Each row is followed by its class.
[-52  54  48 -22   0 106 -55  50 -19  98  -9 -39  84   3 -33 -55 -68  11
  14 -18 -34 -62 -35  77  12 -81 -14   9  41  30 -64  60 -56 -17]  T
[ -34  -54  204  -53  -93   48  -75   21 -127   36   69  -15  101 -123
  126  114  123    1  -56   31  -88  149   41   41  -13 -144  121  -29
   97   12   22   58 -130    8]  D
[  46   72  -53   92  -71   27 -100  -72  135   -4   10  -71 -150  -49
  -14  -40 -103 -113   56  -59  -79 -196   29  -28   42  120 -206  119
 -169 -118  -91  -29   11  -65]  B
[  16   39  -45  -91  -33   45  -40   24   13   63  -47   -5   83   37
 -115  -81  -67   24   16  -36  -18   13  -71  178  -23  -52  -88  -44
   39  111  -38  100   14  -44]  L
[ -57    7   78  -51  -46   26 -127  -26  -15   24  -28  -25   24  -58
  112  -78  -29   -2  -42   53 -157   22  108   60  -45 -117   50   96
   88  -64  -25    7  -85   24]  P
[  11   13  -28   27   70   27   76  -44 -109   -3   29  -41   37    5
   35   -1 -102    3   13   27   -9  146   -1   84  -46   12  -29  -47
   22   17 -126   76  -61   67]  T
[ 169  117 -102  -72  -74   21  123 -102  -85   19   54  -26   41   42
    9  -43 -336   13  -54   50    3  156   -1  320    2   14   40 -181
   78   62 -187  376 -105   20]  K
[  79   11  -70  -53  -57   -9   -8  -78   -8   -2   33  -29   48   -3
  -43   37  -78  -33  -39  -19   15  -19  -47   68  -11   23  -16   27
  -24   64 -172   71  -96  -18]  K
[  30  -52   33  -80 -118   20   18  -86  -25   60   40  -59   69  -43
   51   74  -32  -13  -68  -46  -63  136   -3  192 -139  -91  -16  -67
   44  -23 -122  120 -187    2]  S
[ -47  -28  -77   96   75  -29  222   21 -196   27  -11  -29  -42   73
  -37  -46   35  -42  -50   67   70   72 -137  -15   -7  173  -43 -156
  -90   49  -67   91  -31  108]  A
[ 153  -73   81   46  -64  -21   61 -108 -130   25   61  -47  -87  -84
  222   24   36   -1  -96  177   50  157  -26  127  -31   38   49  -80
   91   41 -102  212 -199   61]  Q
[  42   65   72  -26   24  -82  -39   57  149   12   37  -15  -35   43
   38   -9   18  -42   31   -2 -144 -191  -23  -22   92    4  -44    4
   20  -13 -172  -61  -60  -84]  T
[ 132  156    6   12    4   12   91   -8   95  136  127   42   73   85
  -57   41  -28   -3   99   34  -79 -178 -136   51   79  -77    5 -101
   90  132 -329  213 -186 -121]  N
[  37  120   74   30   16  -45   41   57   96  112  132   17   39   45
  -19   46   86  -57   43   13 -118 -204  -84  -22  136   62   21  -50
   34   50 -271   57 -117  -83]  B
[  62   37    8  -20   30 -107   78  -84  -92  -78  -54  -90   17  137
   75   19 -183  -38   58   72  -23  167  -30  179 -139 -127  -22 -100
   98  -57 -294  195 -121   10]  B
[ 193  -56  383  316  -94  146 -198  -44 -178  153 -154 -256  -42 -298
   44  -73 -261  -36  207  161  570   58   82  -86 -415 -540 -222   64
 -141 -228   -4 -122 -237 -205]  A
[  71   -7   -3  -49 -146   73  -68  -36  -25   36   44   -2   60 -103
   22   76   48   19  -40   30    9  -43   37   24  -10  -63   64   95
   16  141   -7   53  -42   -8]  N
[  41   82  -55  -86  -85  131   98  -31  -57   95   19 -118  152   49
  -71   24  -72   37    9    5  -69   84  -53  148  -33  -18  -67  -18
   -4   80 -206   97 -189   -4]  L
[   6   36   56  -87  -14  -22  -44  -95   -3  -66  -22   16   12  -59
   42  103 -129   -5   63   -1  -41   34   59   69   -4 -163   51   90
   64  -39 -278   65   -1 -104]  Q
[ -66    6   83  -55    2   61  -17   91  -78   72  -13  -38   96  -72
  -20  -63   23   39  -10  -13   55   68  -47  106  -30 -108   -4   11
   52   51   19    0  -25   15]  B
[ -14  168    6  -94  -32  -92   77   65  134   91   84  -30   47   77
  -76   27   42  -40   78  -60 -220 -165  -76   41  124   86  -83  -38
   43  122 -246   44   -3  -83]  S
[ 162  -52    8  -37  -98   29   56   29  -13   47  -34  -55   17   20
  -11  -42  -23   39    7   31  -36   63 -107  139  -86  -44  -65 -113
   85   34   -4  140 -164   -7]  D
[  20   66   59  -45  -63   51  -89   42   78   56  -43  -44   63   21
  -39  -78  -49    2    3   20  -99  -98  -10   65    3 -101 -120   50
   30   -5 -123    6  -35  -84]  L
[ -21  181 -177 -240   68 -126  228   92  -13  -52 -131 -215   -4   68
 -193 -112 -205  -42    1 -149   50   40 -207  333 -124  -79 -259 -163
 -127   56 -222 -128   16  -85]  S
[  47   25   46  -20   24   25  -33  -25  -47   29   11  -34   69   37
   13   27  -76   29   18   50   42  116  -40  135  -96 -184   27  -34
  159   36  -33  184  -98  -30]  B
[ 158  -87 -113 -225  -70   67   10   60  -60   92  -55  -23   47  -99
 -122  -70 -109   97  -73   30  228  -18 -179  154   31   44 -110   85
   29  189  -36  223  -72  -25]  L
[ 104  161  -50 -133   65 -179   37 -103   90   37   11  -16   -9  170
  -83  -71  -48  -87    6   88 -192  -57  -56  100   46   27    5  -92
  220   74 -313  147 -100 -117]  W
[  64  -81   76   -3  -54  -42 -172   10 -114  -25  -26  -45   64  -77
  116   32   17  -18   49   68  -93  116  105   45 -152 -126   83   65
   64   13   73   34 -105   60]  D
[   5  -29   55  -45 -112  104  -47   19  -33   57    6  -58   14 -141
   92   -2   29    8  -45    3 -105   21   56   59  -21    6  -23   68
   -7   -2   24  -26 -101   28]  Q
[  72  -10  188   75  -25   30 -215   39  157   95   59   18   22   36
   70  -67   48  -78   69   -2 -280 -202   94  -79   41   21   72   -7
  128  -46  -26  -49  -96  -59]  T
[ -19  127   49    5   23  -12   19   18   89   64   78   12   47   83
  -68   36   90  -18   87  -14 -144 -124  -53  -56   96   20   62    2
   57   48 -136   35  -61  -88]  W
[ -56  -91  116   14  -37    0  207  121 -116  -35  -10   19   -4   20
   91 -102   99   63  -85   17 -332   53   38  -57  -10  -64   74  -68
  -81  119   55  -93  -62   52]  Q
[  -6   57   12  -11   35   -5   -4 -101  -19  -38  -28  -25   50   45
   11  -54 -136  -41  -29   44  -20   84   47   42  -33  -27 -133  -13
   71  -84 -196   44   -1   -2]  N
[ -76  -58   45  -30  -67  114  -83    8 -136   79   23 -103  140  -53
   47   44   40   -7  -31   -9  -76  110   58   10  -22   46   87   72
   24    1   63   32  -88  117]  T
[ -15  -14   33   10    9  -15  -21   -2 -114   -7   26    8  105    5
  -17   49   55  -15  -32  -18   71  110  -22   56  -22   -4   35  -51
  -23   28  -29   55    8   63]  W
[-25  24  67 -26 -31  16 -24  27  42  40  -9  11  21  -2 -34 -36  50   4
 -14 -33 -43 -45 -84  39  -2 -52 -76 -30  29   9 -47   0 -61 -63]  P
[   4   89   54   30  -28   29   33  -17   88  100  147   43   25   26
    3   60  132  -26   18  -13 -203 -132  -10  -69  151  138   30  -10
   14   60 -170   26 -110  -32]  P
[  83  -84  -25   57    2  -10  -28   70 -112   28    0  -48   88  -35
   22   48  -36  -39  -29   36  192   34  -97   88  -28   84  -14 -137
  -23   -2  -25   77  -17   87]  T
[   7  154 -103  -66  -63   51  -84   61   39   89   64 -102  186   39
 -109  -29 -231  -92   84 -104  -44 -265 -116    9  124  200  -94   68
 -111  -61 -302   83 -132  -24]  A
[-23  66  25 -97 -56  49 -17  44  30  71  20 -26 107 -13 -25 -48  21  27
 -31 -17 -38 -43 -61 110  55 -39  -3   5  40  60 -69  39 -74 -22]  N
[  78 -107  -67  104  398 -899 -158  295 -133 -158  -59   84  203  -81
 -114 -279  -93   -6 -143   41  584 -150  -65  199 -286 -354  391   62
 -360  226  -40 -230  331    5]  T
[  -4  -76  185    6  -50   87   38   28  -67  139  122    5  127   -7
   49   61  207    9  -40  -16 -195   94   -9   -2  -20   23   49  -25
   43   65 -122   78 -202   37]  L
[ 172    9   21    1   52  -85  -31   -1  130    0   27   66  -98   14
  -17  -29   -2  -66   74  -17  -67 -166  -44   33   42   -5   33  -35
    6  -30 -249    7  -14 -109]  L
[ 104  -98   73   22  -51   -3  103   18  -87   79   94  -10  111  116
   52   26   88  -28  -50    3 -119  174 -104   55  -35  163  -68 -257
   75   62  -24  188 -256  117]  K
[ -95  -31  275   54 -120   76   63  -55  -45   76   39   21   27   -6
   73   78  100    4   -3   25 -197  113   91  -78    6    4   16  -41
   74  -59 -114  101 -126  -47]  P
[-100   87  178  -34 -111   63 -160  195  101   97  -59    1  152   20
  -85  -96   48  -32   33 -151  -90 -249  -41  104   68   12  -49   -1
  -18  -33 -160  -85   91  -39]  T
[-26 -82  -6 -37 -71  57 -35  13 -98  47  29   5  86 -74  43  17  67  42
 -29 -38 -30 120  31  52 -93 -55  96  45  -3  55 167  97 -72 102]  N
[  70  -17  -28   50  120  -63  -76   49 -159   23   12    0  181  -11
  -59  -54  -70  -20  -28   50  110  149    9  119  -87  -25   79  -78
   17    5   22   88   16   95]  W
[  61   61    8   -3   -4 -162  111  -64   16   48    9  -70   79   95
    1  -40  -43  -43   31   60  -86   65  -36  193  -81   -4 -102 -125
  102   92 -389   65  -42    3]  S
[ 156  -31   38   60  -39  -53  230  140  153  245  125   91  -24   57
  -40 -139  135   -2  -61   21 -170 -241 -230   74   42  253  -78 -242
  -12   77 -227  171 -336  -70]  L
[ -39   96   33  -56   58  -31   33   72   64   99   89  -53   56  -40
  -32    3  -22  -30   32  -21 -111 -142  -45   25   67   44   81   51
   57   38 -204   20  -56  -82]  D
[ -58   68  105   17   -1   96  -57   40  -60  110   45   -1  126  -34
  -11    3   12   -7   29  -28 -105   22    0   48  -16  -81    9  -29
   60   39  -31   66  -64  -19]  Q
[ 158  -53    9 -116   27 -254 -142    3  -37 -113  -63   41    2  -51
   17   25 -106  -40  -36   50  174   17  -45  186  -91 -143   65  -63
   51   63 -108   89   20  -86]  P
[ 105  -42  -34  -38 -138  -50   92 -105  110  -50    6  -95  -50   90
   59   40   53  -13  -32    9 -195  -55   11    9  -25  101  -59   79
  -58   33 -214  -13 -150   -3]  N
[  39   -7   94  -32 -231   88 -152  119   18   95 -189   68  337   29
   28  -31 -290  101  115  195   46   35  -32  134  -65 -282 -185 -103
  351 -197 -151  386  -60  -23]  N
[   0  -16   15  -90 -163   86   77  -80  -40   71   69  -91   67  -37
   94   -1  149   27 -130   74 -204  113   23   96   41   96  -69   27
   31  158  -88   16 -195   84]  N
[   0   76  129   26  -22  -10   -8  -29   64  103  158   -4   45   11
   92   67  172  -28  -11   82 -238  -98    8  -41  143   70   47   13
   60  102 -226   18 -198  -37]  P
[-29  55  44   2  15 118 -93  86 -11  91  33 -23 121 -26 -51 -21 -32  11
  29 -42  46 -51 -42  67  25 -25  20  22   6  16 -16  52  19 -16]  L
[ -70   48  118  -99  -22  134   48  113  -91    2  -27   14   48  -47
  -32  -57  -39   19   18  -66  -70   11  -68  -27   10  -62 -108  -24
   -3  -17  -69  -21  -56  -62]  L
[  70  -35   63    3  -64   59  -47  -88   34   58  142  -32  138  -18
    3  172  163    6 -150   34 -112    7   40   52   33  -32  124  115
  -20   79 -233    8 -117  -30]  L
[  -3  -23  -66  -42  -64   50   86   18  -93   76  -11  -51  144   69
  -27   -2  -39   16  -52   50  -19  102  -97  111  -13   52 -135 -102
   59  134  -87  157  -94   98]  K
[  26   86   52  -62  -20   46   15   37   80  129  148  -21  180   92
 -107  106  211    0   -6  -55 -146  -87  -78   32  109   98   96  -51
   41  182 -119  -16 -169  -51]  W
[ -43   97   26  -70  -58   82 -148  106   51  -15   23   20   99  -81
  -62   53 -124  -35   73 -134   11 -194    4  -68  109  -73  -96   73
 -108  -39  -31  -53   93  -81]  W
[  28  -28  143   75  -81   20 -127   25   -8   43   32   34   70  -80
   -3    7   49  -10   21  -27   73  -35  -98   72   12  -71    2  -46
   32   38  -61   69   19  -53]  T
[  65 -118   52   21  -62   83 -107  -70 -149    4   43  -46   13 -115
  151  -22   72   10  -73   79  -54  174   79   19  -73  -67   67   98
   26   -2  123   31 -175  128]  B
[  83   74   57  -22  -20  -64   86  -20  127   94   86   -1  -34  112
  -45   17   62  -41   16    2 -197 -135  -74    7   39   52  -39  -58
   56   79 -250   91 -171 -116]  A
[  -7  124   44    8    7   38  -17   -8   93   99  118  -19   45   19
  -12   63  101  -24   49  -20 -186 -144   -8  -43  123   58   82   62
   28   58 -149   -5  -92  -67]  Q
[ -40  101  -19  -88  -50  -65  131   62  119   68   50  -16   42  107
 -117   42  211  -44  -48  -84 -136 -251 -188   15   77  149   -4  -26
  -81  110 -268  -45 -167  -92]  N
[ -21   73  -63  -68   42 -111  -25  -89   91  -33   21  -18  -74   49
  -17   29   87  -62  -39   11 -104 -102  -50  -44   99   70  -72   86
  -28  -12 -174  -50  -64  -52]  P
[ -58   47   80   50   53  -13  -28  -10   55   23   89  -29   86   66
   33   58   50  -41   76   31 -202  -61   38  -84  102   18  123   52
   65  -17 -177  -36  -71  -33]  B
[  60   98   20   31    9    8   49   38   76   79  124    9   18   19
  -26   14   28  -50   36  -20 -125 -140  -71   15  107  120  -33  -68
  -13  105 -193   25 -102  -44]  K
[  46 -106   78  -13   54  -59  -53  -17 -197   66   30  -42  114  -47
   45    0   90    3   42   30   54  290   -6  116 -134  -63   93  -59
  114   78   54  107  -92  126]  S
[  52  148 -146 -230 -144   50  245   58  147  117  105  -34   42  129
 -120  153  136   50  -78  -53 -222 -180 -168   72  191  120  -38  -43
  -40  140 -225   89 -254  -64]  A
[ 118 -124 -134   72  -93   41 -300 -289 -247   -7   90  -79  128  -69
 -103  226  468   -9    2  -30 -147  200  301  -68 -214 -306  729  377
 -202  345  392 -217  -74  148]  N
